The symbols move the nodes like this.
cz: ζ>mf, ξ>zm, ε>nm, γ>sf, η>fd
tq: ζ>sf, ξ>dt, ε>hs, γ>jq, η>rh
qr: ζ>fq, ξ>gb, ε>br, γ>td, η>gs
bs: ζ>gz, ξ>td, ε>jr, γ>zg, η>gg
pb: ζ>qd, ξ>bn, ε>hf, γ>gb, η>dd
dl: ζ>tb, ξ>mp, ε>gr, γ>hn, η>rn
rh: ζ>fl, ξ>hs, ε>jq, γ>jf, η>ft
zd: ζ>bp, ξ>pr, ε>mp, γ>gr, η>dl
fl: ζ>mp, ξ>rh, ε>ft, γ>mr, η>gt
nc: ζ>zm, ξ>sd, ε>gz, γ>dt, η>jm
zm: ζ>cz, ξ>nc, ε>jm, γ>tq, η>nm
gs: ζ>sd, ξ>br, ε>td, γ>jr, η>bs
jq: ζ>ft, ξ>lc, ε>qd, γ>jd, η>jf
jn: ζ>hf, ξ>lj, ε>mf, γ>lm, η>bc
hs: ζ>rh, ξ>cd, ε>lc, γ>qd, η>jq
mf: ζ>bc, ξ>cz, ε>fd, γ>pr, η>lm
rn: ζ>ms, ξ>gr, ε>hn, γ>dg, η>fb
dt: ζ>tq, ξ>gg, ε>cd, γ>lc, η>hs
lb: ζ>sr, ξ>jd, ε>fq, γ>sd, η>bg
sr: ζ>gp, ξ>lb, ε>bg, γ>nc, η>qm
zg: ζ>cd, ξ>ms, ε>jz, γ>bn, η>hb
ms: ζ>zg, ξ>rn, ε>fb, γ>nq, η>jz
sf: ζ>pr, ξ>tq, ε>rh, γ>ft, η>fl
bp: ζ>td, ξ>zd, ε>dl, γ>rn, η>tb
cd: ζ>hs, ξ>zg, ε>hb, γ>pb, η>lc
tb: ζ>jr, ξ>dl, ε>rn, γ>fb, η>ms
jz: ζ>hb, ξ>fb, ε>nq, γ>jn, η>bn
fb: ζ>jz, ξ>hn, ε>dg, γ>lj, η>nq
hb: ζ>lc, ξ>jz, ε>bn, γ>hf, η>pb
fd: ζ>lm, ξ>nm, ε>sf, γ>fl, η>pr
nq: ζ>bn, ξ>dg, ε>lj, γ>mf, η>jn
hf: ζ>dd, ξ>jn, ε>bc, γ>jt, η>gb
gp: ζ>dg, ξ>sr, ε>qm, γ>zm, η>mh
jt: ζ>br, ξ>lm, ε>zd, γ>dl, η>bp
hn: ζ>fb, ξ>ld, ε>gp, γ>mh, η>dg
bc: ζ>gb, ξ>mf, ε>lm, γ>zd, η>jt
gr: ζ>rn, ξ>gt, ε>ld, γ>gp, η>hn
lj: ζ>jn, ξ>mh, ε>cz, γ>fd, η>mf
qm: ζ>mh, ξ>bg, ε>nc, γ>jm, η>zm
jf: ζ>mr, ξ>qd, ε>jd, γ>fq, η>lb
br: ζ>gs, ξ>jt, ε>bp, γ>tb, η>td
jr: ζ>gg, ξ>tb, ε>ms, γ>jz, η>zg
mp: ζ>dl, ξ>fl, ε>gt, γ>ld, η>gr
gz: ζ>jm, ξ>bs, ε>gg, γ>cd, η>dt
nm: ζ>fd, ξ>jm, ε>tq, γ>rh, η>sf
jd: ζ>lb, ξ>dd, ε>qr, γ>gs, η>fq
sd: ζ>nc, ξ>gs, ε>bs, γ>gg, η>gz
pr: ζ>zd, ξ>sf, ε>fl, γ>gt, η>mp
lc: ζ>jq, ξ>hb, ε>pb, γ>dd, η>qd
gb: ζ>qr, ξ>bc, ε>jt, γ>bp, η>br
gg: ζ>dt, ξ>jr, ε>zg, γ>hb, η>cd
td: ζ>bs, ξ>bp, ε>tb, γ>ms, η>jr
mh: ζ>lj, ξ>qm, ε>zm, γ>nm, η>cz
fq: ζ>bg, ξ>qr, ε>gs, γ>bs, η>sd
ld: ζ>hn, ξ>mr, ε>sr, γ>qm, η>gp
lm: ζ>jt, ξ>fd, ε>pr, γ>mp, η>zd
bg: ζ>qm, ξ>fq, ε>sd, γ>gz, η>nc
mr: ζ>ld, ξ>jf, ε>lb, γ>bg, η>sr
qd: ζ>jf, ξ>pb, ε>dd, γ>qr, η>jd
dg: ζ>nq, ξ>gp, ε>mh, γ>cz, η>lj
bn: ζ>pb, ξ>nq, ε>jn, γ>bc, η>hf
dd: ζ>jd, ξ>hf, ε>gb, γ>br, η>qr
gt: ζ>gr, ξ>ft, ε>mr, γ>sr, η>ld
jm: ζ>nm, ξ>gz, ε>dt, γ>hs, η>tq
ft: ζ>gt, ξ>jq, ε>jf, γ>lb, η>mr

In the rows, 542 means zero.

The rows follow the links: the fewer symbols apart two nodes are, the more alike their rows tend to be.

Each row is also shifted at random along 3 hidden directions that mean nothing.

Some nodes, each with a row of numbers:
nm: 954,460,460,591,644,559,646,575,555,603,550,559,685,594,553,523,557,673,528,443,581,614,465,499,596,622,502,422,494,556,501,534,659,442,581,664,485,579,463,352,601,667,560,543,455,568,474,520,484,535,614,429,630,481,578,569,551,584,735,584,485,491,503,499
gs: 203,623,550,531,499,549,448,521,463,513,476,380,535,487,654,549,530,401,571,569,410,633,517,607,666,588,599,587,520,517,489,543,570,610,446,523,505,504,789,612,468,464,440,573,544,593,599,559,647,620,419,553,292,504,522,516,539,572,368,570,530,688,481,636
zm: 306,466,442,600,655,571,645,584,551,589,512,516,706,601,572,516,554,628,529,454,560,658,460,494,652,692,507,408,501,554,499,516,667,436,540,690,450,582,525,367,588,673,551,534,437,617,485,506,497,529,587,382,600,465,571,579,551,607,705,581,491,531,492,524
jr: 234,638,536,440,473,524,459,596,455,421,446,450,464,497,545,633,518,387,517,666,451,490,575,568,538,581,546,664,603,524,561,567,508,652,478,460,380,540,661,704,465,390,605,518,505,593,529,428,607,575,529,653,383,631,483,561,565,514,372,457,617,619,619,591
hf: 501,628,587,458,446,498,419,553,511,492,548,603,347,457,479,553,514,464,551,663,511,412,650,526,474,470,544,616,557,544,629,592,446,590,521,431,528,537,569,714,529,435,587,518,564,489,533,518,564,494,523,716,460,638,487,516,524,510,429,519,607,557,593,525
br: 338,656,619,474,453,528,444,532,520,471,510,544,394,485,516,588,517,421,560,631,493,457,606,565,480,459,548,679,584,530,595,570,438,641,521,406,542,509,605,721,489,405,539,545,606,493,570,529,585,560,507,694,407,610,509,518,549,494,375,498,604,607,575,562
sr: 161,351,524,622,613,571,684,485,534,590,571,499,705,599,608,497,562,595,465,493,555,660,506,573,589,610,619,393,524,554,450,504,628,513,522,660,589,532,538,389,530,631,524,570,529,651,609,607,544,583,516,301,745,471,592,583,516,540,619,574,396,503,520,589
cd: 829,534,500,526,506,555,467,549,429,555,460,417,518,407,593,521,546,417,460,592,425,615,519,536,617,639,620,496,471,497,500,562,602,579,451,587,448,538,721,636,504,519,466,537,478,590,623,551,625,581,405,494,404,555,528,497,502,596,383,590,445,543,521,588
gt: 611,544,540,655,611,544,566,490,638,687,639,643,594,616,535,462,561,740,660,360,638,564,470,512,558,447,479,496,455,571,562,512,556,412,661,571,765,529,437,389,631,687,443,561,610,415,508,656,486,528,575,519,556,413,602,496,559,564,771,622,570,492,394,479
jq: 382,596,560,620,521,630,529,464,501,674,546,324,597,447,582,557,628,612,486,375,573,558,378,538,480,454,561,636,421,500,473,515,548,527,666,593,679,474,520,595,515,530,401,559,614,317,612,531,547,694,534,493,331,504,597,457,617,593,463,632,507,448,476,607
qd: 800,522,511,529,500,546,460,539,435,619,481,405,511,369,584,468,563,488,435,532,460,632,501,495,595,599,632,493,417,483,508,571,584,563,506,602,490,514,685,623,518,547,435,556,498,531,625,553,623,574,417,488,381,567,558,476,529,605,401,643,449,515,519,574
dl: 452,588,565,537,552,477,552,568,639,442,571,716,533,697,564,557,482,529,698,608,529,545,642,601,621,556,461,537,696,595,608,511,522,554,468,441,537,571,556,462,563,536,611,546,564,685,442,572,519,455,578,606,626,485,494,597,517,493,677,453,648,700,499,494
gr: 315,503,589,566,560,517,619,531,640,510,596,685,549,672,475,558,535,634,605,529,640,468,609,557,443,439,471,567,640,594,583,523,477,527,608,497,624,546,368,472,561,552,631,548,598,518,484,558,461,484,647,569,749,550,562,601,551,480,681,467,601,504,578,484
gb: 361,585,613,455,438,512,427,520,522,465,543,579,356,459,476,554,515,424,524,681,497,440,648,548,445,450,586,611,572,527,618,561,417,626,483,434,559,515,574,712,517,422,557,525,601,511,597,551,592,509,498,675,519,659,484,527,505,480,365,512,568,543,622,545
nq: 896,653,592,554,509,450,480,546,656,522,617,760,460,645,562,503,464,556,766,547,551,548,639,583,626,452,481,569,619,606,635,528,490,517,484,422,679,541,605,496,603,550,524,559,646,582,479,651,542,445,509,676,516,453,524,533,487,513,669,525,688,687,428,483
cz: 576,424,524,535,568,525,639,577,597,565,613,692,545,578,427,533,546,662,498,540,666,449,592,445,437,520,506,470,551,566,588,565,527,458,615,590,514,574,312,476,623,643,625,522,496,513,490,526,430,444,631,534,814,605,558,571,525,519,695,513,521,388,616,427
jf: 508,583,475,567,570,640,574,558,461,602,482,283,651,463,557,631,636,597,451,411,576,541,346,508,522,557,514,641,446,509,476,555,576,525,657,630,474,530,490,588,492,535,501,540,485,366,545,407,522,692,608,484,338,555,596,509,646,594,476,585,512,449,547,600
pr: 592,512,582,561,584,537,606,543,644,563,616,673,557,647,464,555,544,672,593,487,678,443,567,516,432,434,467,564,591,581,608,522,492,475,660,527,640,553,336,471,591,581,600,537,591,463,475,567,437,492,672,570,720,529,574,560,567,486,713,507,602,462,577,464
mr: 319,396,443,601,646,577,680,557,510,546,481,431,721,590,590,576,588,561,447,520,531,677,469,543,599,705,571,412,544,536,433,519,652,520,522,694,414,568,523,401,510,603,590,543,439,663,564,469,518,600,604,328,679,504,563,610,541,575,618,521,428,496,581,583
lm: 485,503,604,552,553,486,605,511,668,447,617,717,555,727,535,541,496,534,646,590,572,511,660,619,520,484,520,522,703,597,555,495,472,564,488,450,641,541,495,447,537,536,629,559,627,668,514,618,526,485,586,551,766,499,519,615,481,445,657,448,604,628,575,540
jn: 805,539,588,505,498,436,472,535,616,495,613,791,409,577,506,465,451,505,648,644,515,517,714,539,576,500,551,471,574,581,647,562,487,520,439,453,611,556,587,535,596,559,560,553,588,659,520,666,558,398,461,665,662,533,505,544,442,504,615,523,592,643,511,478

Where do the symbols, taken in turn from left to right, take each start?
Answer with the node's name.
494,571,512,578,580,642,612,521,504,595,497,296,696,529,602,640,626,595,486,402,580,567,336,562,535,549,526,649,503,521,449,504,583,557,649,613,526,522,496,543,473,528,513,544,510,411,547,427,534,709,623,439,364,496,582,546,649,563,503,546,513,478,530,624
γ ξ ζ -> gz
313,461,501,603,600,617,681,535,527,573,492,334,724,595,605,602,596,584,467,439,554,642,410,582,557,606,549,542,533,537,405,490,609,569,588,641,520,539,503,464,471,548,540,565,509,540,578,487,535,680,601,363,561,481,578,594,582,555,558,517,448,500,566,641
γ γ -> jd
603,519,468,639,639,585,646,560,571,604,559,480,730,630,617,523,586,664,585,399,566,686,412,550,654,618,483,480,506,566,464,490,648,479,582,656,553,557,512,369,550,658,498,564,507,558,487,531,503,597,590,402,536,403,592,549,583,601,717,569,508,571,434,545
γ ε -> dt
373,518,507,533,501,567,471,521,428,630,487,417,500,347,578,479,551,474,422,539,470,610,502,485,579,594,645,454,395,492,508,584,588,528,512,618,502,530,679,627,529,561,437,541,499,519,657,556,624,581,400,510,402,581,551,460,502,620,402,664,411,507,512,577
γ ξ ξ η -> bp
298,522,551,546,486,542,453,509,436,560,484,441,514,416,621,483,539,404,459,608,402,647,563,564,605,599,658,486,470,521,465,564,587,606,439,553,515,523,767,634,480,515,443,563,543,612,677,607,643,597,374,494,436,555,535,514,497,576,368,605,436,596,520,620
ζ ξ η η -> lc
476,646,535,566,589,541,571,569,655,592,616,663,600,646,494,581,559,720,685,404,667,458,475,496,525,467,375,628,548,561,616,514,544,435,680,515,608,541,361,445,619,606,560,532,547,404,407,499,442,495,701,627,503,475,583,533,626,552,765,533,675,518,485,459
γ ξ ζ -> fl
882,478,551,497,556,451,559,572,597,419,568,752,500,650,510,524,461,489,599,691,516,531,704,565,563,580,533,463,698,578,589,545,508,556,428,491,473,597,553,465,573,549,671,532,508,763,492,575,530,414,557,581,769,548,491,617,455,491,610,462,569,631,596,487
γ γ ζ -> mf
312,616,522,491,505,548,483,573,467,458,435,395,514,482,618,591,524,367,513,636,405,596,532,615,621,621,593,597,570,520,503,555,547,657,437,505,424,549,733,648,450,411,532,548,500,638,584,479,625,612,478,545,364,553,492,551,535,539,356,499,537,662,566,632
ξ ζ ε ζ -> qr
308,527,504,578,602,534,601,569,609,626,614,663,577,585,484,517,549,691,608,441,648,536,492,456,557,532,452,496,494,549,608,540,578,414,636,595,558,584,390,426,639,664,554,532,517,479,443,534,458,469,630,557,585,492,573,536,564,569,763,594,580,460,491,434
ζ ε γ γ -> rh
356,405,507,612,615,532,626,524,583,664,620,606,633,566,558,473,552,655,527,479,594,625,533,501,548,580,547,367,491,556,507,527,607,433,554,649,621,563,481,398,611,703,511,550,525,582,548,626,494,481,530,409,733,474,578,537,516,575,700,624,462,462,485,500
ζ γ -> gt
805,610,643,528,459,485,397,494,596,559,613,744,349,494,474,468,490,525,644,601,538,427,685,535,486,380,541,576,512,557,668,571,443,528,534,406,709,513,549,630,594,530,477,556,665,490,554,678,567,426,462,734,522,569,523,475,490,502,540,583,614,585,476,487
ε ζ γ -> nq
437,428,509,593,600,628,691,503,494,558,497,344,716,556,587,597,622,560,400,479,569,578,420,569,509,601,572,529,541,530,427,523,602,583,577,661,498,538,497,495,464,549,582,569,492,539,596,480,533,677,616,340,619,532,591,592,600,546,508,521,422,453,598,622
ε ξ η -> cd
469,544,490,549,535,603,513,535,435,631,499,360,552,366,536,549,595,566,413,475,530,555,421,474,501,562,577,542,392,495,498,585,592,499,614,625,500,506,543,625,522,547,461,540,497,381,603,500,575,621,510,507,371,580,573,463,591,627,413,645,457,431,544,563
η ε ε -> pb
